Here is a tiny trained network, its code and every weight. The questions are about switching its units off for an input and a target symbol, where a switched-off unit gives its printed mean instead of its output.

import numpy as np


def w(rows, s, z=0):
    codes = np.array(rows[::2]) - 128.0
    scale = np.full(codes.shape[1], s)
    scale[-1] = z or s
    return codes * scale


def norm(h):
    return h / np.sqrt((h * h).mean(-1, keepdims=True) + 1e-5)


def f(y):
    return np.maximum(y, 0)


def softmax(a):
    e = np.exp(a - a.max(-1, keepdims=True))
    return e / e.sum(-1, keepdims=True)


def log_softmax(a):
    a = a - a.max(-1, keepdims=True)
    return a - np.log(np.exp(a).sum(-1, keepdims=True))


def net(x, mask):
    ids = ['αβγδεθμξτ'.index(c) for c in x.split()]
    T = len(ids)
    res = E[ids] + P[:T]
    r = norm(res)
    for j in range(3):
        rows = slice(2 * j, 2 * j + 2)
        q, k, v = (r @ M[0][rows].T for M in (Q, K, V))
        z = softmax(np.where(np.tri(T) > 0, q @ k.T / 2**0.5, -1e9)) @ v
        o = O[0][rows]
        res = res + np.where(mask[j], z, o[:, -1]) @ o[:, :-1]
    y = f(norm(res) @ A[0][:, :-1].T + A[0][:, -1])
    res = res + np.where(mask[3:7], y, B[0][:, -1]) @ B[0][:, :-1]
    return log_softmax(norm(res)[-1] @ U[:, :-1].T + U[:, -1])


Q, K, V, O, A, B = {}, {}, {}, {}, {}, {}
E = w([
[79,112,102,98,138],'α',
[86,150,172,170,177],'β',
[167,5,192,122,72],'γ',
[82,123,61,129,198],'δ',
[109,223,77,147,43],'ε',
[182,131,163,41,192],'θ',
[50,157,135,183,226],'μ',
[43,111,120,179,201],'ξ',
[69,117,188,202,160],'τ',
],0.019)
P = w([
[44,79,88,89,139],'0',
[7,158,191,128,139],'1',
[100,96,80,104,148],'2',
[42,172,194,126,128],'3',
[125,107,87,106,141],'4',
[69,178,195,124,117],'5',
[155,116,87,104,132],'6',
[89,178,197,116,99],'7',
],0.016)
Q[0] = w([
[182,65,75,190,212],'h1',
[180,111,51,152,104],'h1',
[189,105,105,134,167],'h2',
[153,183,115,161,91],'h2',
[141,90,128,121,198],'h3',
[104,250,124,129,142],'h3',
],0.019)
K[0] = w([
[59,88,79,208,237],'h1',
[6,91,91,124,167],'h1',
[189,74,103,88,188],'h2',
[138,81,179,93,120],'h2',
[156,113,85,146,239],'h3',
[188,235,134,103,112],'h3',
],0.015)
V[0] = w([
[77,226,84,71,166],'h1',
[19,152,62,199,43],'h1',
[201,122,174,62,144],'h2',
[112,187,56,145,181],'h2',
[44,26,128,83,145],'h3',
[117,11,187,149,182],'h3',
],0.011)
O[0] = w([
[87,91,151,75,208,236],'h1',
[75,46,126,165,127,254],'h1',
[79,41,117,142,166,7],'h2',
[136,139,90,161,75,202],'h2',
[252,161,114,139,125,200],'h3',
[194,143,131,130,162,85],'h3',
],0.013,0.0093)
A[0] = w([
[47,164,140,149,178,2],'n1',
[245,120,169,125,134,118],'n2',
[48,178,36,136,158,122],'n3',
[121,128,229,205,130,170],'n4',
],0.012,0.0099)
B[0] = w([
[86,205,2,143,115,165],'n1',
[4,151,154,108,94,236],'n2',
[156,48,213,195,97,254],'n3',
[179,84,86,76,86,225],'n4',
],0.012,0.0067)
U = w([
[116,139,2,46,109,94],'α',
[96,222,205,97,165,124],'β',
[194,63,170,79,87,132],'γ',
[186,81,21,139,122,222],'δ',
[40,90,119,135,112,194],'ε',
[132,86,150,42,205,125],'θ',
[156,124,226,205,174,117],'μ',
[84,193,22,209,161,2],'ξ',
[166,179,130,195,33,102],'τ',
],0.016,0.0051)

Each question gives the input, a string of symbols that net reads in full, and the target symbol t.
The units are the heads (2 rows each of Q, K, V and O) and the neurons (one row each of A and B). Each row of codes is followed by its name. A weight is (code - 128) times the scale printed after its matrix; where a second scale follows, it is the last column's (O, A, B and U).
mask holds one flag per unit, heads first, then neurons. A switched-off unit (its flag False) gives its mean, the last column of its rows in O or B, instead of its output. The means were averaged over made-up inputs and are rounded, as every weight is.
A unit's drop is (log p(t) with every unit on - log p(t) with that unit switched off) / (log p(t) with every unit on - log p(t) with every unit switched off).
The circuit of an input: a set's keep is (log p(t) with only the set's units on - log p(t) with every unit switched off) / (log p(t) with every unit on - log p(t) with every unit switched off). Starting from all 7 units, units are removed one at a time, each time the one whose removal leaves the highest keep (on an exact tie, the one counted first), for as long as the keep stays at least 0.8.
units of the circuit, in order: the units of the circuit, biggest drop first
top k neurons: the k neurons with the biggest drops, biggest first
which heads matter: for each layer, one digit per head in row order, 1 if its drop is at least 0.15 and else 0, layers parted by /
drop when u is switched off: that unit's drop, to one decimal
input μ τ ξ ξ μ, target μ: units of the circuit, in order : [h3 n1]
input ξ β δ α ξ μ μ ε, target ε: units of the circuit, in order : [h3]
input γ β ε τ ξ, target ξ: which heads matter : 001
input θ μ ε ε γ μ, target τ: which heads matter : 100
input δ τ δ ξ τ ξ β β, target α: top 2 neurons : [n4 n3]
input δ β γ τ μ α, target τ: which heads matter : 100
input δ ξ τ α, target θ: top 2 neurons : [n3 n2]
input δ ξ τ δ μ α, target θ: top 2 neurons : [n2 n3]
input θ ε δ ε δ, target δ: which heads matter : 011
input δ μ δ β, target α: top 3 neurons : [n4 n1 n3]
input γ δ α, target α: top 2 neurons : [n2 n3]
input ε τ β, target β: drop when n1 is switched off : 0.1
input ξ β τ ξ, target δ: drop when n2 is switched off : 0.4
input ε γ δ α ε ε μ τ, target ε: drop when h3 is switched off : 0.2
input ε δ ξ, target ξ: drop when n3 is switched off : 0.4
input μ β δ τ τ δ γ τ, target τ: units of the circuit, in order : [h1]
